Here is a tiny trained network, its code and every weight. The questions are about switching its units off for an input and a target symbol, where a switched-off unit gives its printed mean instead of its output.

import numpy as np


def w(rows, s, z=0):
    codes = np.array(rows[::2]) - 128.0
    scale = np.full(codes.shape[1], s)
    scale[-1] = z or s
    return codes * scale


def norm(h):
    return h / np.sqrt((h * h).mean(-1, keepdims=True) + 1e-5)


def f(y):
    return np.maximum(y, 0)


def softmax(a):
    e = np.exp(a - a.max(-1, keepdims=True))
    return e / e.sum(-1, keepdims=True)


def log_softmax(a):
    a = a - a.max(-1, keepdims=True)
    return a - np.log(np.exp(a).sum(-1, keepdims=True))


def net(x, mask):
    ids = ['αβγδεζθλμξστφψ'.index(c) for c in x.split()]
    T = len(ids)
    res = E[ids] + P[:T]
    u = 0
    for l in range(2):
        q, k, v = (norm(res) @ M[l].T for M in (Q, K, V))
        z = softmax(np.where(np.tri(T) > 0, q @ k.T / 3**0.5, -1e9)) @ v
        res = res + np.where(mask[u], z, O[l][:, -1]) @ O[l][:, :-1]
        u += 1
        y = f(norm(res) @ A[l][:, :-1].T + A[l][:, -1])
        res = res + np.where(mask[u : u + 4], y, B[l][:, -1]) @ B[l][:, :-1]
        u += 4
    return log_softmax(norm(res)[-1] @ U[:, :-1].T + U[:, -1])


Q, K, V, O, A, B = {}, {}, {}, {}, {}, {}
E = w([
[188,181,163,144,105,211,253,85],'α',
[134,133,82,106,138,138,129,169],'β',
[149,95,107,92,105,133,132,142],'γ',
[89,111,85,127,215,170,137,181],'δ',
[157,117,114,142,138,98,170,164],'ε',
[135,73,111,116,160,122,103,129],'ζ',
[102,96,153,165,186,159,132,156],'θ',
[136,90,104,158,138,111,139,91],'λ',
[115,111,119,178,144,155,149,113],'μ',
[104,152,118,138,133,194,101,126],'ξ',
[141,147,141,136,150,162,65,87],'σ',
[147,74,121,141,102,69,154,126],'τ',
[98,118,144,117,140,108,200,193],'φ',
[124,71,159,170,111,130,139,128],'ψ',
],0.032)
P = w([
[250,76,108,1,135,185,131,70],'0',
[121,145,79,178,232,62,83,124],'1',
[148,120,47,194,200,89,99,170],'2',
[126,123,55,178,205,65,109,152],'3',
[123,117,54,180,203,62,107,162],'4',
[134,111,66,151,200,72,115,163],'5',
[148,99,41,159,175,90,127,191],'6',
[138,86,40,172,166,77,123,198],'7',
[129,92,38,163,166,94,122,210],'8',
[133,76,69,179,175,73,119,200],'9',
[142,52,50,201,193,98,135,221],'10',
],0.0096)
Q[0] = w([
[254,57,9,213,251,185,191,173],'0.h0',
[74,141,110,167,139,135,122,123],'0.h0',
[105,120,108,156,175,158,151,137],'0.h0',
],0.059)
K[0] = w([
[234,114,193,67,128,254,232,119],'0.h0',
[140,126,155,190,75,164,126,146],'0.h0',
[175,120,144,105,140,133,181,116],'0.h0',
],0.053)
V[0] = w([
[203,189,127,135,24,3,132,101],'0.h0',
[91,86,196,184,56,168,128,94],'0.h0',
[170,12,206,181,198,123,100,130],'0.h0',
],0.027)
O[0] = w([
[60,114,103,224,45,194,85,178,3],'0.h0',
[159,142,205,84,49,55,86,123,82],'0.h0',
[32,127,173,89,218,7,135,21,189],'0.h0',
],0.014,0.028)
A[0] = w([
[187,207,181,190,28,201,168,37,80],'0.n0',
[154,93,204,133,1,127,194,204,4],'0.n1',
[54,122,161,152,105,124,47,147,168],'0.n2',
[174,44,129,127,78,177,54,59,12],'0.n3',
],0.041,0.0042)
B[0] = w([
[144,145,95,222,4,205,174,109,189],'0.n0',
[116,89,198,18,184,93,185,73,251],'0.n1',
[165,144,74,200,174,140,91,124,144],'0.n2',
[31,103,129,106,96,152,73,111,167],'0.n3',
],0.032,0.021)
Q[1] = w([
[46,186,225,200,34,174,135,147],'1.h0',
[159,169,161,139,59,58,3,215],'1.h0',
[223,241,204,220,44,185,192,106],'1.h0',
],0.031)
K[1] = w([
[42,110,117,219,60,94,150,150],'1.h0',
[137,172,77,176,153,89,48,161],'1.h0',
[167,240,64,255,61,138,178,162],'1.h0',
],0.037)
V[1] = w([
[220,252,123,138,180,144,181,193],'1.h0',
[138,208,60,103,60,233,61,69],'1.h0',
[10,156,131,233,143,110,227,222],'1.h0',
],0.031)
O[1] = w([
[100,89,131,65,52,135,153,67,52],'1.h0',
[87,111,86,53,194,49,114,110,10],'1.h0',
[100,166,161,163,119,89,254,93,7],'1.h0',
],0.028,0.018)
A[1] = w([
[56,172,135,215,102,55,56,159,91],'1.n0',
[38,154,26,98,77,155,127,108,3],'1.n1',
[30,113,102,188,19,65,2,160,131],'1.n2',
[90,120,177,91,109,90,23,111,114],'1.n3',
],0.04,0.014)
B[1] = w([
[163,5,123,58,53,109,128,156,184],'1.n0',
[186,246,30,198,152,146,134,146,203],'1.n1',
[65,199,186,189,115,107,83,3,148],'1.n2',
[71,190,102,126,101,117,221,173,250],'1.n3',
],0.031,0.02)
U = w([
[83,93,132,125,142,135,128,92,119],'α',
[146,164,21,114,168,179,162,136,132],'β',
[52,94,71,130,184,56,116,230,161],'γ',
[231,61,118,73,148,131,111,40,53],'δ',
[24,119,142,231,170,108,208,161,108],'ε',
[152,150,175,195,212,180,97,103,107],'ζ',
[170,187,176,92,175,26,150,78,105],'θ',
[226,92,117,179,83,141,108,210,141],'λ',
[160,210,155,103,87,141,157,245,77],'μ',
[69,118,82,20,67,127,87,146,137],'ξ',
[72,207,146,164,116,144,47,102,155],'σ',
[66,27,91,146,144,91,101,26,186],'τ',
[173,137,162,152,34,206,172,98,85],'φ',
[103,118,170,113,50,44,105,140,253],'ψ',
],0.012,0.0052)

Each question gives the input, a string of symbols that net reads in full, and the target symbol t.
The units are the heads (3 rows each of Q, K, V and O) and the neurons (one row each of A and B). Each row of codes is followed by its name. A weight is (code - 128) times the scale printed after its matrix; where a second scale follows, it is the last column's (O, A, B and U).
mask holds one flag per unit, layer by layer, with each layer's heads first. A switched-off unit (its flag False) gives its mean, the last column of its rows in O or B, instead of its output. The means were averaged over made-up inputs and are rounded, as every weight is.
A unit's drop is (log p(t) with every unit on - log p(t) with that unit switched off) / (log p(t) with every unit on - log p(t) with every unit switched off).
The circuit of an input: a set's keep is (log p(t) with only the set's units on - log p(t) with every unit switched off) / (log p(t) with every unit on - log p(t) with every unit switched off). Starting from all 10 units, units are removed one at a time, each time the one whose removal leaves the highest keep (on an exact tie, the one counted first), for as long as the keep stays at least 0.8.
circuit, biggest first: the units of the circuit, biggest drop first
most important unit: the unit with the biggest drop
k most important neurons: the k neurons with the biggest drops, biggest first
drop of u: that unit's drop, to one decimal
input τ γ γ, target τ: most important unit -> 0.h0
input φ ε θ, target φ: 2 most important neurons -> (0.n0 0.n1)
input ε τ φ β τ φ ζ τ θ θ θ, target ε: circuit, biggest first -> (0.h0 1.h0)
input γ θ β σ β φ ε φ ε, target γ: circuit, biggest first -> (0.h0 0.n0 1.h0 0.n1)
input γ α θ θ δ θ β σ φ, target θ: circuit, biggest first -> (0.n1 0.h0)
input σ λ β, target σ: 2 most important neurons -> (0.n1 1.n2)
input γ ε ξ α φ γ β, target μ: 4 most important neurons -> (0.n1 0.n3 1.n3 1.n0)
input α β γ β γ γ, target ξ: circuit, biggest first -> (0.h0 0.n3)
input α θ ψ ε σ β, target μ: 4 most important neurons -> (0.n1 1.n3 0.n3 1.n0)
input δ β α ζ β ε θ θ, target ζ: 4 most important neurons -> (0.n1 0.n2 1.n0 0.n3)
input λ γ ξ α φ γ σ ζ, target γ: 3 most important neurons -> (0.n3 1.n3 0.n0)
input ξ μ σ β, target ξ: 2 most important neurons -> (0.n1 1.n3)
input τ γ ε φ ψ, target τ: circuit, biggest first -> (0.h0 0.n2 1.n0 1.h0)
input τ λ β ε φ β θ μ, target τ: most important neuron -> (0.n2)
input φ μ β β τ θ δ ε ε, target φ: 2 most important neurons -> (0.n0 0.n1)
input ψ β φ ξ μ β β, target ψ: 2 most important neurons -> (1.n0 0.n1)
input δ β τ, target δ: circuit, biggest first -> (0.h0 1.h0)
input ζ ψ θ θ φ, target ζ: 2 most important neurons -> (1.n3 0.n3)
input γ φ μ β β ψ ξ β ε γ β, target γ: circuit, biggest first -> (0.h0 1.h0 0.n0 0.n1)
input φ σ γ γ β ε, target φ: 2 most important neurons -> (0.n1 0.n0)
input θ τ τ α θ θ, target ζ: most important unit -> 0.n1
input β β δ δ γ α λ, target ε: 3 most important neurons -> (0.n3 0.n1 0.n0)
input μ γ γ, target μ: 2 most important neurons -> (1.n3 0.n1)
input θ β β ψ β β β, target θ: drop of 0.h0 -> 2.8
input ψ τ φ θ ψ θ γ β, target ψ: drop of 1.h0 -> 0.1
input ξ β θ β θ φ, target ξ: drop of 1.n3 -> 0.1
input θ θ φ β θ β φ θ, target θ: drop of 0.n2 -> 0.0
input θ ε ψ, target θ: circuit, biggest first -> (0.h0)
